Below are the code and all the weights of a small trained network. Each question names an input and a class and asks about switching units off, where a switched-off unit gives its printed mean instead of its output.

import numpy as np


def w(rows, s, z=0):
    codes = np.array(rows[::2]) - 128.0
    scale = np.full(codes.shape[1], s)
    scale[-1] = z or s
    return codes * scale


def f(y):
    return np.maximum(y, 0)


def log_softmax(a):
    a = a - a.max(-1, keepdims=True)
    return a - np.log(np.exp(a).sum(-1, keepdims=True))


def net(x, mask):
    res = np.array(x, float).reshape(1, 6) / 4 @ E
    y = f(res @ A[0][:, :-1].T + A[0][:, -1])
    res = res + np.where(mask, y, B[0][:, -1]) @ B[0][:, :-1]
    return log_softmax(res[-1] @ U[:, :-1].T + U[:, -1])


A, B = {}, {}
E = w([
[153,136,1,107,149,152,132,130],'x0',
[128,128,128,127,130,128,128,130],'x1',
[75,22,122,86,98,147,133,132],'x2',
[129,126,128,129,127,128,128,129],'x3',
[113,127,104,95,140,34,131,137],'x4',
[128,128,128,127,131,127,125,130],'x5',
],0.01)
A[0] = w([
[181,191,65,148,152,218,140,124,158],'n0',
[85,128,191,124,128,105,129,117,203],'n1',
[137,149,101,107,146,67,131,126,222],'n2',
[118,115,21,94,140,132,124,126,1],'n3',
[190,201,167,150,160,66,124,136,77],'n4',
[141,106,161,144,113,212,135,131,208],'n5',
[176,187,150,156,137,76,121,134,199],'n6',
[156,186,143,151,132,91,145,118,201],'n7',
[110,85,109,102,127,184,126,133,231],'n8',
[151,151,105,145,130,161,129,126,168],'n9',
[129,120,143,129,121,157,121,131,95],'n10',
[124,114,175,141,109,241,134,116,67],'n11',
[101,152,203,139,138,131,115,118,104],'n12',
[52,76,160,97,119,52,135,128,128],'n13',
[181,158,126,171,117,170,118,122,173],'n14',
[125,112,159,144,131,218,129,130,188],'n15',
[136,110,6,96,142,134,129,126,177],'n16',
],0.011,0.0056)
B[0] = w([
[253,136,195,129,121,140,87,131,248],'n0',
[147,129,160,156,96,84,137,128,200],'n1',
[93,104,171,159,88,96,159,119,204],'n2',
[21,95,118,141,107,61,201,125,187],'n3',
[31,99,110,137,109,83,181,124,192],'n4',
[94,134,64,96,165,171,116,127,225],'n5',
[78,122,67,99,159,172,125,132,210],'n6',
[101,127,82,103,153,173,114,133,201],'n7',
[104,141,162,160,104,57,158,125,234],'n8',
[176,129,159,129,120,123,113,129,184],'n9',
[110,128,130,135,119,111,138,129,144],'n10',
[46,110,118,141,110,69,175,130,200],'n11',
[84,119,74,105,143,141,136,127,173],'n12',
[238,155,173,148,120,133,105,127,212],'n13',
[185,128,176,137,106,110,103,125,200],'n14',
[76,126,68,103,158,156,132,131,218],'n15',
[88,149,79,104,169,204,95,130,254],'n16',
],0.017,0.0094)
U = w([
[115,137,72,65,196,204,108,134,2],'0',
[101,96,146,171,86,54,182,123,213],'1',
[254,155,209,156,108,129,87,128,193],'2',
],0.012,0.002)

Each question gives the input, the list of numbers given to net, and the class t.
The units are the neurons (one row each of A and B). Each row of codes is followed by its name. A weight is (code - 128) times the scale printed after its matrix; where a second scale follows, it is the last column's (A, B and U).
mask holds one flag per neuron, in row order. A switched-off neuron (its flag False) gives its mean, the last column of its row in B, instead of its output. The means were averaged over made-up inputs and are rounded, as every weight is.
A unit's drop is (log p(t) with every unit on - log p(t) with that unit switched off) / (log p(t) with every unit on - log p(t) with every unit switched off).
The circuit of an input: a set's keep is (log p(t) with only the set's units on - log p(t) with every unit switched off) / (log p(t) with every unit on - log p(t) with every unit switched off). Starting from the 12 units with the biggest drops (on a tie, the unit counted first), units are removed one at a time, each time the one whose removal leaves the highest keep (on an exact tie, the one counted first), for as long as the keep stays at least 0.8.
units of the circuit, in order: the units of the circuit, biggest drop first
unit that matters most: the unit with the biggest drop
top k neurons: the k neurons with the biggest drops, biggest first
drop when u is switched off: that unit's drop, to one decimal
input [-8,3,1,6,7,7], class 2: units of the circuit, in order : [n13]
input [1,5,-5,-7,-3,-1], class 2: top 2 neurons : [n0 n16]
input [-5,5,-6,-2,0,-7], class 0: top 2 neurons : [n6 n7]
input [0,-8,7,0,-7,-4], class 1: top 3 neurons : [n8 n11 n16]
input [-7,7,-8,0,-2,1], class 0: top 3 neurons : [n6 n7 n8]
input [0,8,2,1,-7,2], class 1: top 4 neurons : [n16 n11 n8 n6]
input [2,0,-6,7,0,-3], class 2: top 3 neurons : [n0 n5 n15]
input [1,-8,-2,-1,5,-8], class 0: top 4 neurons : [n8 n3 n11 n6]
input [8,-4,7,-1,1,-3], class 1: top 4 neurons : [n3 n8 n5 n6]
input [-7,3,4,-5,1,3], class 2: top 3 neurons : [n13 n3 n4]
input [-7,-7,3,-1,8,-4], class 2: drop when n13 is switched off : 0.8
input [-2,-5,-6,6,-1,6], class 0: drop when n7 is switched off : 0.9
input [6,-6,-7,7,-3,8], class 2: drop when n0 is switched off : 2.0
input [-6,-6,5,-7,4,7], class 2: drop when n13 is switched off : 0.5
input [8,8,-3,-8,-2,-3], class 2: unit that matters most : n0
